Each row is followed by its class.
[ -83  -66   84 -113   26  -79   92  -69  123  214 -140 -110  157    8
  -75   38  -13  150  103  -12  -12   -8  -43   48    3   74   66  -13
   34  -49  -98  -36 -232  -40]  gabes
[ 225  -64 -174   78   60  101  168  -20 -219  194  128    9 -167   62
   34   21   27   68  -20  -81 -120   64   98  -29    8  -61  -88  -25
   64  135    7   43 -161   -7]  nesuk
[ 103  -47 -244  -35    4  111  205   38 -144  216   81   84   -8   99
   -9   57  100  103   18  -31 -114  -29  109  -14  -27  -24  -26   72
  -41  142   49   44  -61  -47]  bitis
[-210  -53   93 -118   31  -58   83    3   80  109 -125  -15 -211  174
  194  118 -178  100  145   14 -122  -91 -124 -132  159  -42  243  203
 -122  134  -44   17  -87  149]  bof
[ -20  -52   -8  -37   41  -33   61  -79  -52   93  -36  -58   35  -65
  -57  123   78  117  -13  -41   28  -35   34   75  -38   45  -45  -65
   72  -24 -107  -75 -237  -18]  Rumu
[-156   -3  -45   26   -2  -99   60  -68   42   92  -67 -140   37   35
 -237  220  174   54  -63  -15   91 -106   -5  178    1  116 -137  -93
   79 -120  -51 -202  -80 -198]  lidip
[  61  -25  -23  -17   -3 -215  -88   -7  117  -37   -9   22   -7 -113
  -68   37 -207 -144  -56  -10   34  -48   61  -69  -55 -162   75  -85
  -20  -19   32    9   45 -135]  Gakag
[ 158  -75   -3 -208  107 -266   82  -39  402   92  -51 -165  -88 -236
   -6  231  299  -71  -99 -103   47 -153  146 -169   84 -138  163 -267
  170   -4    8  -17  -96 -450]  nesuk
[-301  140 -112   34   50  -55  399  165  227  269  -33 -222 -280  574
   37 -216 -618 -142  -74  -56 -246 -246 -448 -146    5  161   93  282
   98  159   44  103  218  310]  pesil
[-125   91  115 -124  -87  222   64  -34   60  258 -136 -187  273  104
  -78  -18    0  132  -27  -36 -142 -186  -57  -48   51  194 -132   61
   83  -11 -124  225 -381   22]  dom
[   6 -113  -28  -52   69  -90   97  -70  -73   31  -26  -76  -14  -89
 -110  111   24   32  -90  -30   85  -95   65  114  -54    6  -69  -62
  -33  -43   -6  -80 -206 -101]  miriv
[-196  -49  113 -105   30  -34   43   11   88  157 -135  -46  -90  153
  134   42 -254   59  126   48  -41  -38 -175 -125   42   -5  248  159
  -48   54  -95   65 -122  152]  gabes
[ 241 -149  -65  -25   95   10  128  -72 -135  194   49  -16  -44   54
  130  129  -58  139   50 -101 -132  106   60 -106   -4 -217  180  -11
  -22   67   19  -21 -164  -69]  nesuk
[  63   15  -61  -31   -6 -104  -83    3  163  -35   31   37   32 -103
  -60  109 -141 -142   -9  -10   14   -6   86  -97   17 -107   46  -52
   59  -16    9    8   19 -101]  Fiv
[-287 -263  321   61 -274  160 -100 -134   16  179 -267 -364  409  385
  -75 -136  281  677   24  259  330 -306  -66  123 -323 -112  -67    4
 -117 -550  198 -163   12 -140]  dom
[ 320  -60 -234 -266   -1   59  323   96  -58  224  -96   76  184  -81
 -245   78   45  338  -45   22  242   63   33  171  108  -65  -32  156
  261   48  -37 -275   -6 -126]  Fiv
[-254  -74  161  -76    2  -22  -40  -70   19   76 -103  -36 -196  147
  241   75 -329  107  118    4 -127  -78 -176 -200   54  -72  297  155
 -140   52 -116   48 -114  181]  pesil
[-205  -21   87  -93   59  -21    8    7   81   83 -106  -26 -199  124
  176  143 -242   33  106    4  -13  -24 -140 -170   87  -17  240  176
  -60  100  -89   11 -122  132]  miriv
[-186  -94   77 -133  -62  -65    7   40  100   53 -100   96 -168  128
  274   95 -202  102  134  122 -140 -215 -119 -230   45  -81  308  144
   -5  135 -164   67  -68  257]  dom
[  56  -89   26  -58   20  -55   63  -72 -186   21  -17  -14  -56  -41
 -119  122   25   12 -115  -67   33  -75   32  143   -2   48  -98  -68
  -77  -62  -40 -128 -212 -110]  Gakag
[-163   47  157  -85 -300  236   17   33 -144  269 -196  106  273  353
    6  -27  263  533  104   42  122   29   31   90   49  152   66   80
   58  -97   39 -156  -49  -12]  bitis
[-196    9  322 -103 -234   94  -36  -38  -67  227 -214  -25  138  346
    8   14   29  367  121   21   47   70 -116   63   -7  107  135   26
 -103 -137   91 -206  -77  -48]  Gakag
[-236   10  285 -116 -162  126   -8  -49   76  238 -206 -107  143  283
   34   23   67  404  134   39   86   34 -119    1   10   83  120   35
  -25 -114   52 -117 -112  -69]  miriv
[ 186  -92  -48  -53   59   79  138  -42 -146  195   59   18  -90   35
   68   65  -30  154   43  -62  -68   75   12  -56   35  -74   12   28
   27  102  -65   18 -156   58]  nesuk
[-108   27   37  -22 -372   94 -415  -90  293  208   40  343  204  389
  323  238 -255  211  330  100 -548   62 -104 -450 -156 -253  601   -6
  -74   96  -53  -77  224  -28]  Fiv
[ 218  -64  -88  -59   69  100  145  -38 -104  157   41   26  -46   38
   42   33   -8  169    0  -92   -7   66    7   -9   43  -50   23   17
   81  100  -47   13  -66   46]  pesil
[-159  -79  -20  -42  -16   21   85  -51  -96   49   43  -59   80  -99
 -182   -5  149  143  -90   57  117  -44   56  151 -104  166 -241  -42
  -86  -49  -37  -26 -119  -36]  Pase
[ 166 -102 -156  -62   36  105  100  -16 -185  163  109   77  -99   65
  -13  120  -59   93  -62  -51 -161   39   61  -17   11  -41   30   25
   -9  115  -36  -33  -97  -17]  Pase
[ -26  -13  -75  -30  -23 -139  -21   18  164   14   25   36  -15  -69
   38   34  -76 -116  -35    0  -70  -57  140 -107   24 -105   89  -48
   -1   40   -1   57   52  -91]  Pase
[ 233 -139  -89   27   79  127   57  -57 -276   71   93   85 -227   15
 -165    0  -95  110  -74  -98  -13   19  -12  151 -141  207 -134   60
   -5   91    3 -218   24  -47]  dom
[ -51 -150   74   28    3  -29  -29 -123   71  192  -86 -171  431   91
 -146  -14   34  117   75   42  122   98   86  120 -171  -43  -39 -114
  -12 -214  127 -177  -42 -420]  Fiv
[  19 -122  -78    8  -21   16 -139 -244  -52   12   92 -190   14  -67
 -157  179  173   32 -127   -1  -62  -64  -19  106 -164  -55 -161 -162
  -37 -241   22 -139 -252 -366]  Rumu
[-272  -22  264  -34 -149   60   -2  -63   11  243 -161 -127   85  314
   43  -39  -23  375  144   17    8   60 -129    2  -18   79  126   44
  -96  -96  168 -122  -23  -83]  Nog
[  21  -56  -28  -24   42 -165  -64  -67  112    6  -11  -28    6  -83
   -3   85 -158 -107   13  -13   53   -2   59  -14  -72 -133   51  -48
   29  -24  -51   -9   42  -86]  Rumu
[ 173  -61  -90   15   66  120   91  -63 -175  206   70   23 -132   54
  -79  160  -68  123  -44 -102 -130   48   -9   -9  -24  -65    5    4
  -35   65  -55  -38 -107  -22]  lidip
[-156   68  245  -30 -172   43  -27  -15  -21  194 -211  -32   90  350
    3   72   14  311   84  -30  -32   22 -129   32   21   99  203   -4
   -1  -91  175 -167  -86   36]  Nog
[-275 -180  292  -66  -35   -1  215   -3   87  288 -151  -81  149  275
  406 -125   99  257  283   84  -77  -79   19 -140   38   27  160   38
 -165   59   25  104 -123  323]  dom
[  45   10  174  254 -211   52 -415 -355  117  -71  131 -314   93   95
  248 -201   86 -305   74  -73 -685  -32  107 -123  -42 -283   38 -246
 -237 -298  348  299 -261 -462]  gabes
[ 318  -37 -239  -83   75  109  230   77 -161  253   32  108   36   93
  -49   58  -30   87   27  -48 -100   97   52   26   85  -90  -21   70
  115  177    2  -52  -61    7]  bof
[  47   -8   86   53   56 -109  -49  -16  -36  -79   35   45   12  -82
   10  -12 -211  -99  -21  -49   -3   89   42   29    2  -79   48  -90
  -70   17   52    3   80   15]  Pase
[-113   -3   23  -73   20  -18   -1    5   53   47  -73   13 -239  123
  130  170 -155   39   29  -10  -44  -91  -81 -136  115  -20  186  129
  -10   71  -49    2 -177  125]  miriv
[  64   47 -306  145    1   67   17   35   -7   75  140    7 -135   27
 -135  151  180 -123 -119   -7    8    0  152  -26  -15    4 -235  -29
  -74   -6  130   46   20   45]  lidip
[ 178  -81 -138  -19   -2  147  106  -45 -113  177   87  -31   -8   55
  -22   29  -59  121  -13  -26 -109   48  -23   -9  -48  -45  -63   18
   46  109  -64   53  -39   22]  dom
[  67   -1  -39  -24   60 -134  -88  -11  156  -37    8   35   53 -210
  -86   59  -11 -109   43   -6   33   -4  127  -61  -12 -103  -21 -105
   34   -2   -3   21  -15 -240]  bof
[-290   34  129 -140  -27  -30   42   67   57   48 -125   -5 -143  142
  190   53 -200   24  129   65    0  -47 -179 -148  157   40  171  226
  -55  102 -144   72  -89  222]  Gakag
[ 169   63   70 -287  -12 -210   30   23  141 -145 -138   56  -64 -240
 -154   16 -176  -66   15   47   39 -104  -27   62  -36 -142  168   29
  164   55  -49  159 -123  -25]  miriv
[  79  -98  -68  -21   32 -164 -156  -35  111  -99   83   -5   97  -99
    3   15 -222 -229   -6   47    1  -61  163 -110 -133 -217   50  -73
   17  -68   71  135   26 -238]  miriv
[-208  -93  -75 -177  -62  107  -92 -152   -2  188   52 -200  -97  208
   77  162 -354 -101   34   33 -171   -1 -202 -198  -54  -43  118  250
  -54   13  -68   87 -197 -197]  dom
[-229   40  190 -128 -313   80   21   16   57  397 -209   35  235  459
   46  130  112  338  151   76  -80  -76  -17  -59   32   35  186   -7
  122  -97  -48  -90 -100  115]  lidip
[  62 -151  -38  -40   26 -121   75  -92 -109   91  -30   -2   63  -69
 -143   77  107   81  -70  -29   78  -37   83  156 -120    9  -54 -110
  -15  -92   37 -175 -148 -151]  Nog
[ -82  -91   18 -146  102  -38  126  -17  -61  111  -88   33 -267  156
  169  163 -230   13   59  -20  -88 -121 -143  -80  153  -88  246  226
  -93  136  -80   31 -157  103]  bitis
[-183   18  254  -96 -175   76   21  -18  -26  218 -190   14  155  296
   24   36  108  376  144   13   54    3  -91   56   18   79  161   19
  -52  -84   91 -161  -19  -36]  bitis
[ 132  -20 -109  -78   -9  141  132   32 -104  261    2  -27   47   57
 -162    3 -114  171   -5  -17  -10   27  -29   25    4  -38 -123   64
   67  113  -78   12   41   69]  bof
[-166  -51  117 -134   39  -64    8  -15   77  199 -132  -24 -142   84
  154  210 -119  164  162  -31   -8    7  -48 -240   83   -1  304  107
   60   96 -148  -14 -260   95]  nesuk
[ -76  -30   50 -131  103  -21   39   16  116  158 -113  -27 -129  103
  150   97 -243  -49  145    3  -38   40 -174 -136  142   -7  231  189
   -3   84 -119   11 -114  127]  gabes
[ 259  -74 -194 -112   24   72  139  -34 -158  164   94   57  -29   69
   77  107 -100   -8  -23  -54 -224   23   15  -71   33 -144   54   95
   17   83  -45   50 -203  -14]  nesuk
[ -73   -4   87  -54   45  -22    3   29  -57  -23   -7   11 -330   74
  169  132 -250   15   30  -43 -121  -62 -133 -196  131  -80  224  103
  -87   99  -40   28 -132   32]  Gakag
[ -93 -127   61  -19  -13 -124   21 -168   30    4  -41 -164  -57 -119
  -75  184  157  189  -46  -55   37 -117   11  101  -16   54  -10 -140
   -5  -56  -41 -156 -160 -171]  dom
[  42  -80   -1   13  -27  133   21  -90 -203  146  132   19  -95  125
    1   42  -81  162    8  -56 -182   47   10  -33  -15   17  -21   23
  -24   47  -28   63 -100   59]  lidip
[-344   81  160 -151 -220  142   96    7   18  278 -195 -186   52  277
  -17  175  178  439   46   57  118   32 -100   66  270  102   10   61
   25  -59   22 -155 -109  -73]  Pase
[-252   33  267  -76 -187   91    2  -36   23  208 -201  -84  113  289
   32   33   71  360  106   14   45   11  -74   32   23  121  113   11
  -36  -92   80 -124 -128  -15]  miriv
[  18  -22  -57  -38   54  -95   44  -56   16   96   -7  -98   98   33
  -15  180 -135   23   88  -71  -62   81   88  -19  106 -168   98  -25
   43   65   77   17  -89 -333]  bof
[-169  -35  152 -147   52   21   70  -28   93  123  -86   -8 -204  134
  194  164 -225  106  171    2 -113    3 -196 -178  159  -17  261  180
  -60  124 -151   34 -195  234]  Fiv
[ -78 -125   87  -44   37  -54  125  -76  -69   37    3  -57    3  -66
  -60   14   29  118   15   -5    6  -58   61   80  -28   74  -64  -59
  -19  -22  -46  -11 -244  -14]  Fiv
[  -8   52 -105  -21   12 -173 -113   -8  218  -64   12    2   28 -118
  -94   34 -158 -195  -27    0   31  -88   30  -76    7 -114   23   -2
   48  -13   32  102   80 -114]  bitis
[-146  -98  -19  -21    3  -57   37  -79    1   33  -18 -139  110 -126
  -63   82  137   93   14   25  180  -16   74   74  -17   97 -153  -36
   14  -44  -48  -58 -135  -61]  dom
[ 112   13  -36  -82   35 -127  -67  -23  119  -46  -13   20   -4 -116
  -26   57 -193 -144    9  -33   10  -18   37  -55   10 -125   78  -36
   65    3  -31   62   40  -91]  pesil
[-287  -21   71 -127  -17   -3  -45    2   47   97  -81   55 -121   86
  163  175 -116  106  132    6   -4  -79  -67 -202   99   35  238  188
  -85   98 -114   21  -90   92]  bitis
[-209  -18  313 -126 -190   61   62  -49  -38  199 -219  -69  100  319
   75    5   13  436  135    1  -60  -24 -123   43   -5   77  235   -1
  -86  -91   91 -147  -55  -21]  pesil
[ 214 -108  -99   18   85   19  250    6 -141  165   75   26 -150   58
   97  -13  -23   42   -6  -81 -166   14   41   21   50  -65   37  -34
  -38  143    7   58  -83  119]  gabes
[ 210  -41 -348   72  196    5 -234 -196  599  544   22 -384  345 -160
   78  506  710   58  226 -226 -189   27  407 -590  -78 -211  401 -308
  460  148  228  -29 -407 -899]  gabes
[  42   -2  -50  -23  -26 -114 -123  -11  159  -19   15   24  112 -105
  -13   64  -52  -64   14    8   37  -27  136 -103  -27 -108   45  -95
   91  -30   43   11  -21 -154]  miriv
[-106 -114   45   10   31 -107   59  -71  -61   -7  -32   -5   -3 -109
  -14   37   88   94  -26    2   35 -117   79   68  -84   50  -33 -107
  -20  -33 -105  -49 -255   22]  miriv
[ -98  -76   50  -50   -3  -55  121  -46 -116  111  -50  -38   78  -44
 -202  146  147  198  -50  -16  122  -96  130  139  -39  111 -128  -95
   24  -89  -83  -29 -257  -14]  lidip
[-127 -105   21  -81   83 -125  129  -85   23   38  -62 -120  121  -97
  -28   50   80   43   23   -4  110  -44   34  134  -95   69  -60    7
  -62  -73  -46  -84 -136  -82]  Rumu
[ -59  -83   35  -62   -3    2   58  -68  -39   81  -25  -32  103  -42
 -142   82   27  145   11   13   70  -11   27   90  -52   78  -74  -34
   25  -50  -86  -84 -183  -74]  Fiv
[   5  -68   -2   56   18   20   50 -113 -130    7   -2  -97  -20 -129
 -123  132  233  129  -93  -27   37 -146   63  119  -74   81 -178 -160
   28  -34  -70   18 -345  -15]  dom
[ 178   68  -65  121   47 -165  -91   16   14  -90   78   40 -165 -112
  -43 -103 -222 -411  -55  -20   24   92    2   -9   -3 -145 -102 -112
   24   20   85   36   79   20]  Gakag
[ 221  -75 -164   -6   50   78  201    4 -121  182   85   91  -71   82
   25   87  -46   68   20  -65 -109   90   44   -5   35  -69   24   30
   28  137  -16  -66  -69   90]  Fiv
[-181  -24  308 -120 -169  148  -80  -85   39  231 -137  -14  204  240
  -15   24 -156  370  182   74  -91   59 -195  -68  -92   15  166   30
  -77 -121  -46  -63 -166   55]  Fiv
[ 303  -44 -123   77  138   -2  183    0  -95   47  144  152 -159  -33
   32  -66   31  -67  -80 -119 -170 -106   29    4   -1  -46  -71  -94
   33  144  -35  101  -44  195]  bitis
